Below are the code and all the weights of a small trained network. Each question names an input and a target symbol and asks about switching units off, where a switched-off unit gives its printed mean instead of its output.

import numpy as np


def w(rows, s, z=0):
    codes = np.array(rows[::2]) - 128.0
    scale = np.full(codes.shape[1], s)
    scale[-1] = z or s
    return codes * scale


def f(y):
    return np.maximum(y, 0)


def softmax(a):
    e = np.exp(a - a.max(-1, keepdims=True))
    return e / e.sum(-1, keepdims=True)


def log_softmax(a):
    a = a - a.max(-1, keepdims=True)
    return a - np.log(np.exp(a).sum(-1, keepdims=True))


def net(x, mask):
    ids = ['βδεζηλμξπστφω'.index(c) for c in x.split()]
    T = len(ids)
    res = E[ids] + P[:T]
    u = 0
    for l in range(2):
        q, k, v = (res @ M[l].T for M in (Q, K, V))
        z = softmax(np.where(np.tri(T) > 0, q @ k.T / 3**0.5, -1e9)) @ v
        res = res + np.where(mask[u], z, O[l][:, -1]) @ O[l][:, :-1]
        u += 1
        y = f(res @ A[l][:, :-1].T + A[l][:, -1])
        res = res + np.where(mask[u : u + 8], y, B[l][:, -1]) @ B[l][:, :-1]
        u += 8
    return log_softmax(res[-1] @ U[:, :-1].T + U[:, -1])


Q, K, V, O, A, B = {}, {}, {}, {}, {}, {}
E = w([
[143,165,81,108,147,60,84,141,120,109],'β',
[158,170,144,149,142,148,50,82,166,126],'δ',
[115,156,107,202,96,136,130,115,139,104],'ε',
[31,146,82,150,114,73,164,132,140,145],'ζ',
[85,143,113,80,118,201,127,132,167,158],'η',
[158,157,129,169,115,3,134,119,137,103],'λ',
[167,113,120,123,146,102,92,137,202,193],'μ',
[115,195,131,30,151,170,141,137,128,126],'ξ',
[115,85,117,183,161,163,146,178,191,170],'π',
[89,120,177,105,148,129,134,66,99,138],'σ',
[158,163,91,142,106,157,132,150,115,26],'τ',
[85,75,125,104,129,121,80,161,160,45],'φ',
[175,85,199,102,60,191,106,166,77,94],'ω',
],0.02)
P = w([
[171,105,109,211,167,191,170,78,140,149],'0',
[234,86,84,76,190,198,133,148,138,144],'1',
[92,176,133,165,247,105,120,203,129,137],'2',
[140,116,113,194,121,176,154,74,152,127],'3',
[193,105,100,64,148,176,126,141,122,129],'4',
[67,188,137,141,205,86,110,184,136,121],'5',
[124,125,122,172,81,156,142,58,156,115],'6',
[155,122,114,51,108,151,123,128,122,116],'7',
[40,199,134,113,169,59,103,171,145,107],'8',
[98,135,128,155,43,139,133,44,169,93],'9',
[136,130,119,32,73,126,118,117,120,90],'10',
[8,211,134,95,132,44,102,159,144,86],'11',
[90,139,121,150,25,133,130,27,177,82],'12',
],0.013)
Q[0] = w([
[58,245,160,160,191,118,91,192,164,38],'0.h0',
[119,100,215,121,137,115,94,158,77,150],'0.h0',
[217,87,80,110,52,141,135,149,122,132],'0.h0',
],0.011)
K[0] = w([
[92,161,172,71,3,91,72,112,141,83],'0.h0',
[115,95,223,118,175,132,116,133,102,123],'0.h0',
[182,159,82,177,187,147,134,209,140,132],'0.h0',
],0.011)
V[0] = w([
[103,168,177,119,159,122,157,99,88,187],'0.h0',
[131,207,99,156,125,166,77,185,173,162],'0.h0',
[204,198,150,140,1,120,155,220,149,148],'0.h0',
],0.0053)
O[0] = w([
[2,196,147,114,126,102,211,171,81,168,2],'0.h0',
[136,164,96,132,102,127,127,71,239,129,215],'0.h0',
[90,107,163,132,202,112,186,59,193,43,107],'0.h0',
],0.0063,0.0026)
A[0] = w([
[134,88,131,225,48,123,241,46,76,129,75],'0.n0',
[39,147,142,151,148,109,91,203,140,180,67],'0.n1',
[145,136,160,74,109,204,114,107,117,138,125],'0.n2',
[92,2,83,76,144,114,150,156,178,177,2],'0.n3',
[65,153,132,116,116,66,59,155,50,207,118],'0.n4',
[101,115,141,235,93,80,148,150,149,133,92],'0.n5',
[76,125,114,151,149,124,100,28,90,210,92],'0.n6',
[74,155,72,104,224,109,64,165,191,104,88],'0.n7',
],0.0088,0.0034)
B[0] = w([
[174,255,215,99,130,117,135,182,185,105,197],'0.n0',
[246,166,110,168,110,96,157,138,26,56,190],'0.n1',
[105,133,177,79,198,163,140,74,84,81,188],'0.n2',
[25,152,195,183,182,102,230,144,187,89,158],'0.n3',
[220,130,148,136,83,164,179,143,191,77,187],'0.n4',
[174,114,208,20,149,103,60,134,116,187,178],'0.n5',
[58,42,102,132,180,98,46,183,134,96,169],'0.n6',
[128,105,203,106,48,61,190,165,47,204,254],'0.n7',
],0.0075,0.0072)
Q[1] = w([
[106,58,77,82,146,147,99,126,93,153],'1.h0',
[75,59,58,180,159,214,130,133,165,126],'1.h0',
[74,28,24,78,152,141,99,55,254,123],'1.h0',
],0.0088)
K[1] = w([
[183,104,133,118,161,153,157,164,84,179],'1.h0',
[149,84,143,185,192,183,183,179,148,157],'1.h0',
[206,131,98,180,254,118,149,166,148,235],'1.h0',
],0.0091)
V[1] = w([
[137,235,46,130,186,109,142,117,132,165],'1.h0',
[121,92,53,140,89,93,110,222,197,25],'1.h0',
[92,93,145,131,2,68,118,97,161,201],'1.h0',
],0.0053)
O[1] = w([
[125,222,144,176,36,81,160,98,87,152,94],'1.h0',
[87,161,52,173,120,162,125,254,173,166,176],'1.h0',
[210,73,139,201,186,134,172,144,46,225,3],'1.h0',
],0.0074,0.0034)
A[1] = w([
[130,167,146,50,156,214,254,126,185,155,1],'1.n0',
[10,14,8,170,84,157,210,9,178,210,107],'1.n1',
[180,131,75,203,157,2,79,98,148,153,154],'1.n2',
[71,76,78,223,107,206,131,118,178,69,224],'1.n3',
[154,194,57,246,38,73,130,13,173,98,81],'1.n4',
[115,157,44,57,145,111,155,181,58,93,181],'1.n5',
[153,52,143,77,155,65,109,190,58,138,87],'1.n6',
[115,2,59,79,161,182,26,9,69,83,103],'1.n7',
],0.007,0.0031)
B[1] = w([
[124,101,83,166,71,78,104,80,95,114,211],'1.n0',
[149,203,152,103,104,152,1,182,110,91,156],'1.n1',
[59,84,84,108,108,137,101,110,83,94,213],'1.n2',
[130,82,217,123,111,135,199,144,85,161,226],'1.n3',
[136,131,77,94,175,133,141,115,85,199,253],'1.n4',
[145,110,129,141,186,109,87,124,173,156,240],'1.n5',
[104,148,135,167,128,227,101,78,137,142,218],'1.n6',
[129,191,148,191,116,96,127,177,100,176,233],'1.n7',
],0.012,0.0063)
U = w([
[80,81,65,104,164,113,128,153,56,119,132],'β',
[122,130,114,74,110,201,207,131,109,160,206],'δ',
[152,64,94,104,151,199,18,154,181,174,165],'ε',
[54,143,77,228,88,158,147,49,144,71,184],'ζ',
[116,29,166,135,55,87,154,179,72,159,98],'η',
[55,182,87,138,143,45,139,221,175,128,158],'λ',
[170,197,148,123,147,164,90,80,228,184,92],'μ',
[255,70,143,129,104,143,109,120,112,46,144],'ξ',
[36,94,191,61,237,177,131,105,159,83,175],'π',
[155,97,194,35,161,37,145,103,92,157,34],'σ',
[105,162,118,152,64,181,96,165,86,125,2],'τ',
[53,140,175,170,204,96,167,114,86,207,89],'φ',
[146,57,146,178,134,84,150,67,229,179,197],'ω',
],0.0078,0.0063)

Each question gives the input, a string of symbols that net reads in full, and the target symbol t.
The units are the heads (3 rows each of Q, K, V and O) and the neurons (one row each of A and B). Each row of codes is followed by its name. A weight is (code - 128) times the scale printed after its matrix; where a second scale follows, it is the last column's (O, A, B and U).
mask holds one flag per unit, layer by layer, with each layer's heads first. A switched-off unit (its flag False) gives its mean, the last column of its rows in O or B, instead of its output. The means were averaged over made-up inputs and are rounded, as every weight is.
A unit's drop is (log p(t) with every unit on - log p(t) with that unit switched off) / (log p(t) with every unit on - log p(t) with every unit switched off).
The circuit of an input: a set's keep is (log p(t) with only the set's units on - log p(t) with every unit switched off) / (log p(t) with every unit on - log p(t) with every unit switched off). Starting from the 12 units with the biggest drops (on a tie, the unit counted first), units are removed one at a time, each time the one whose removal leaves the highest keep (on an exact tie, the one counted first), for as long as the keep stays at least 0.8.
circuit, biggest first: the units of the circuit, biggest drop first
unit that matters most: the unit with the biggest drop
top k neurons: the k neurons with the biggest drops, biggest first
top k neurons in layer l: the k neurons of layer l with the biggest drops, biggest first
input ε σ φ σ ε ζ, target ξ: unit that matters most : 0.n4
input ε τ η τ, target δ: circuit, biggest first : 1.n3; 1.n4; 1.h0; 0.n7
input λ π μ σ λ λ η τ ξ φ, target η: top 2 neurons : 1.n3; 0.n0
input λ τ ε β ε ξ, target σ: circuit, biggest first : 0.n7; 1.h0
input η δ ε β ζ, target λ: circuit, biggest first : 0.n3; 1.n6; 1.n3
input δ ξ φ, target ε: circuit, biggest first : 1.n6; 0.n7; 1.h0; 0.h0
input ε μ δ ω τ β, target π: circuit, biggest first : 1.h0; 0.h0; 1.n7
input σ μ ε, target ξ: circuit, biggest first : 0.h0; 0.n1; 0.n4; 1.h0
input π τ δ μ ξ, target σ: circuit, biggest first : 1.h0; 0.n2; 1.n0
input ε ξ μ, target σ: circuit, biggest first : 1.h0; 0.n7
input τ φ μ τ π σ β σ μ σ β μ, target ξ: circuit, biggest first : 0.n4; 0.n1; 0.h0
input τ λ τ ε ω μ σ τ μ τ ε η β, target β: top 2 neurons : 1.n4; 1.n2
input λ δ ω ζ, target λ: top 3 neurons : 0.n0; 0.n7; 0.n6
input π τ σ σ ω δ ζ ξ π ξ ε, target δ: top 4 neurons in layer 1 : 1.n4; 1.n5; 1.n0; 1.n7
input ε φ ε, target ε: circuit, biggest first : 1.h0; 0.n5; 0.h0
input φ σ ε τ ω μ η δ φ τ ξ λ φ, target η: circuit, biggest first : 1.n3; 0.n0
input η φ φ μ ζ τ ε β, target ε: circuit, biggest first : 1.n6; 1.n5; 1.n3
input δ ξ τ δ σ ε μ μ τ π τ η η, target τ: circuit, biggest first : 1.n1; 0.n0; 1.n5; 0.n5
input ε σ ξ, target ξ: top 2 neurons : 0.n4; 0.n1
input η σ ξ ε δ β π λ, target β: circuit, biggest first : 1.n2; 0.n7; 1.n4; 0.n0
input λ ε ε ε π τ ξ ε σ τ φ ζ, target ε: top 2 neurons : 1.n6; 1.n5
input μ φ τ φ τ σ τ δ ξ λ β, target ε: unit that matters most : 1.n6
input η τ τ ξ λ ξ φ μ δ, target ε: circuit, biggest first : 1.h0; 0.h0
input ξ π ε ε λ λ μ, target ε: top 2 neurons : 1.n1; 0.n0
input μ σ β τ δ σ ε σ τ τ ε ξ σ, target π: top 3 neurons : 0.n6; 0.n0; 1.n7
input τ ω τ, target π: top 2 neurons in layer 1 : 1.n7; 1.n0
input σ π δ λ ε δ β δ μ, target η: unit that matters most : 0.n7
input τ π ω π ζ ε ω δ λ, target π: unit that matters most : 1.n6
input ξ ζ η δ π σ ε τ σ, target λ: top 2 neurons : 0.n7; 0.n5
input β ω β σ, target π: top 2 neurons in layer 0 : 0.n0; 0.n6
